Here is a tiny trained network, its code and every weight. The questions are about switching its units off for an input and a target symbol, where a switched-off unit gives its printed mean instead of its output.

import numpy as np


def w(rows, s, z=0):
    codes = np.array(rows[::2]) - 128.0
    scale = np.full(codes.shape[1], s)
    scale[-1] = z or s
    return codes * scale


def f(y):
    return np.maximum(y, 0)


def softmax(a):
    e = np.exp(a - a.max(-1, keepdims=True))
    return e / e.sum(-1, keepdims=True)


def log_softmax(a):
    a = a - a.max(-1, keepdims=True)
    return a - np.log(np.exp(a).sum(-1, keepdims=True))


def net(x, mask):
    ids = ['γζηθξπστφω'.index(c) for c in x.split()]
    T = len(ids)
    res = E[ids] + P[:T]
    q, k, v = (res @ M[0].T for M in (Q, K, V))
    z = softmax(np.where(np.tri(T) > 0, q @ k.T / 3**0.5, -1e9)) @ v
    res = res + np.where(mask[0], z, O[0][:, -1]) @ O[0][:, :-1]
    y = f(res @ A[0][:, :-1].T + A[0][:, -1])
    res = res + np.where(mask[1:17], y, B[0][:, -1]) @ B[0][:, :-1]
    return log_softmax(res[-1] @ U[:, :-1].T + U[:, -1])


Q, K, V, O, A, B = {}, {}, {}, {}, {}, {}
E = w([
[72,133,60,73,139],'γ',
[195,78,115,160,108],'ζ',
[134,155,129,175,226],'η',
[76,136,107,180,144],'θ',
[166,207,177,119,33],'ξ',
[194,145,64,226,126],'π',
[100,179,129,193,46],'σ',
[89,176,157,103,211],'τ',
[151,210,179,67,152],'φ',
[97,82,251,205,160],'ω',
],0.014)
P = w([
[73,141,115,191,139],'0',
[56,96,93,151,144],'1',
[39,148,102,190,162],'2',
[102,66,111,121,145],'3',
[92,75,93,141,166],'4',
[78,59,81,115,151],'5',
[51,86,62,165,187],'6',
[67,23,59,148,195],'7',
[80,84,45,171,183],'8',
[66,82,12,196,220],'9',
[24,56,8,177,229],'10',
[52,53,5,186,237],'11',
],0.0022)
Q[0] = w([
[48,254,131,170,191],'H0',
[200,45,165,66,45],'H0',
[200,66,130,62,30],'H0',
],0.025)
K[0] = w([
[16,168,205,178,141],'H0',
[239,143,91,7,77],'H0',
[206,144,72,6,81],'H0',
],0.023)
V[0] = w([
[170,2,226,122,114],'H0',
[100,248,45,144,162],'H0',
[119,43,158,114,111],'H0',
],0.0047)
O[0] = w([
[48,177,252,109,100,254],'H0',
[183,90,23,120,154,66],'H0',
[120,130,181,132,113,184],'H0',
],0.0036,0.00093)
A[0] = w([
[167,123,161,170,28,137],'N0',
[224,77,60,187,183,182],'N1',
[110,107,168,1,45,36],'N2',
[91,140,140,99,193,62],'N3',
[164,147,33,102,73,81],'N4',
[175,131,103,33,201,22],'N5',
[214,136,79,14,122,119],'N6',
[150,47,114,187,140,243],'N7',
[154,62,90,174,40,159],'N8',
[164,145,187,233,112,113],'N9',
[188,63,38,117,174,4],'N10',
[127,82,45,204,70,169],'N11',
[212,115,89,158,101,89],'N12',
[152,155,207,60,125,46],'N13',
[162,110,186,179,132,74],'N14',
[81,116,56,184,117,135],'N15',
],0.011,0.0024)
B[0] = w([
[146,197,118,58,82,207],'N0',
[51,127,142,47,145,237],'N1',
[119,1,77,122,126,155],'N2',
[144,159,68,156,137,212],'N3',
[82,94,96,168,75,174],'N4',
[145,159,94,171,199,176],'N5',
[103,219,206,144,102,161],'N6',
[148,133,173,74,153,228],'N7',
[209,164,95,148,147,196],'N8',
[96,152,58,96,126,242],'N9',
[43,160,110,172,86,179],'N10',
[206,54,155,177,141,249],'N11',
[163,109,51,114,142,166],'N12',
[128,131,202,137,90,176],'N13',
[103,121,125,104,191,172],'N14',
[112,74,178,144,80,253],'N15',
],0.023,0.0047)
U = w([
[47,129,100,199,76,174],'γ',
[200,125,123,45,174,80],'ζ',
[29,158,146,53,151,59],'η',
[142,66,253,114,122,255],'θ',
[119,178,114,83,39,83],'ξ',
[95,55,24,104,116,6],'π',
[208,131,84,173,63,134],'σ',
[158,158,37,209,221,128],'τ',
[156,212,218,157,136,216],'φ',
[127,142,142,64,156,72],'ω',
],0.0048,0.0029)

Each question gives the input, a string of symbols that net reads in full, and the target symbol t.
The units are the heads (3 rows each of Q, K, V and O) and the neurons (one row each of A and B). Each row of codes is followed by its name. A weight is (code - 128) times the scale printed after its matrix; where a second scale follows, it is the last column's (O, A, B and U).
mask holds one flag per unit, heads first, then neurons. A switched-off unit (its flag False) gives its mean, the last column of its rows in O or B, instead of its output. The means were averaged over made-up inputs and are rounded, as every weight is.
A unit's drop is (log p(t) with every unit on - log p(t) with that unit switched off) / (log p(t) with every unit on - log p(t) with every unit switched off).
The circuit of an input: a set's keep is (log p(t) with only the set's units on - log p(t) with every unit switched off) / (log p(t) with every unit on - log p(t) with every unit switched off). Starting from the 12 units with the biggest drops (on a tie, the unit counted first), units are removed one at a time, each time the one whose removal leaves the highest keep (on an exact tie, the one counted first), for as long as the keep stays at least 0.8.
units of the circuit, in order: the units of the circuit, biggest drop first
k most important neurons: the k neurons with the biggest drops, biggest first
drop when u is switched off: that unit's drop, to one decimal
input ω π τ θ φ, target θ: units of the circuit, in order	(N13, H0)
input θ γ θ γ η τ τ τ ω ξ φ, target θ: units of the circuit, in order	(H0, N13)
input φ η θ φ ξ θ ζ γ ζ θ τ γ, target γ: most important neuron	(N10)
input γ ξ σ, target σ: units of the circuit, in order	(H0, N11, N8, N1)
input φ η ζ φ, target φ: units of the circuit, in order	(N6, N13, N5)
input φ σ σ θ θ ξ, target ξ: 3 most important neurons	(N0, N11, N6)
input σ σ σ φ π σ σ, target σ: 2 most important neurons	(N11, N8)
input ξ γ φ ω θ σ, target ξ: units of the circuit, in order	(H0, N0)
input θ θ ζ ζ ξ θ ξ σ η τ, target τ: 2 most important neurons	(N5, N3)
input γ η θ ξ τ η η ω θ γ θ π, target ζ: 2 most important neurons	(N11, N7)
input θ θ φ ω γ σ η φ τ, target φ: drop when H0 is switched off	1.1
input ζ θ θ η η, target η: drop when N1 is switched off	0.7
input ζ γ ξ τ, target τ: drop when N1 is switched off	0.1
input σ π ξ, target ξ: most important neuron	(N0)
input τ γ τ η ζ, target ζ: drop when N15 is switched off	0.1
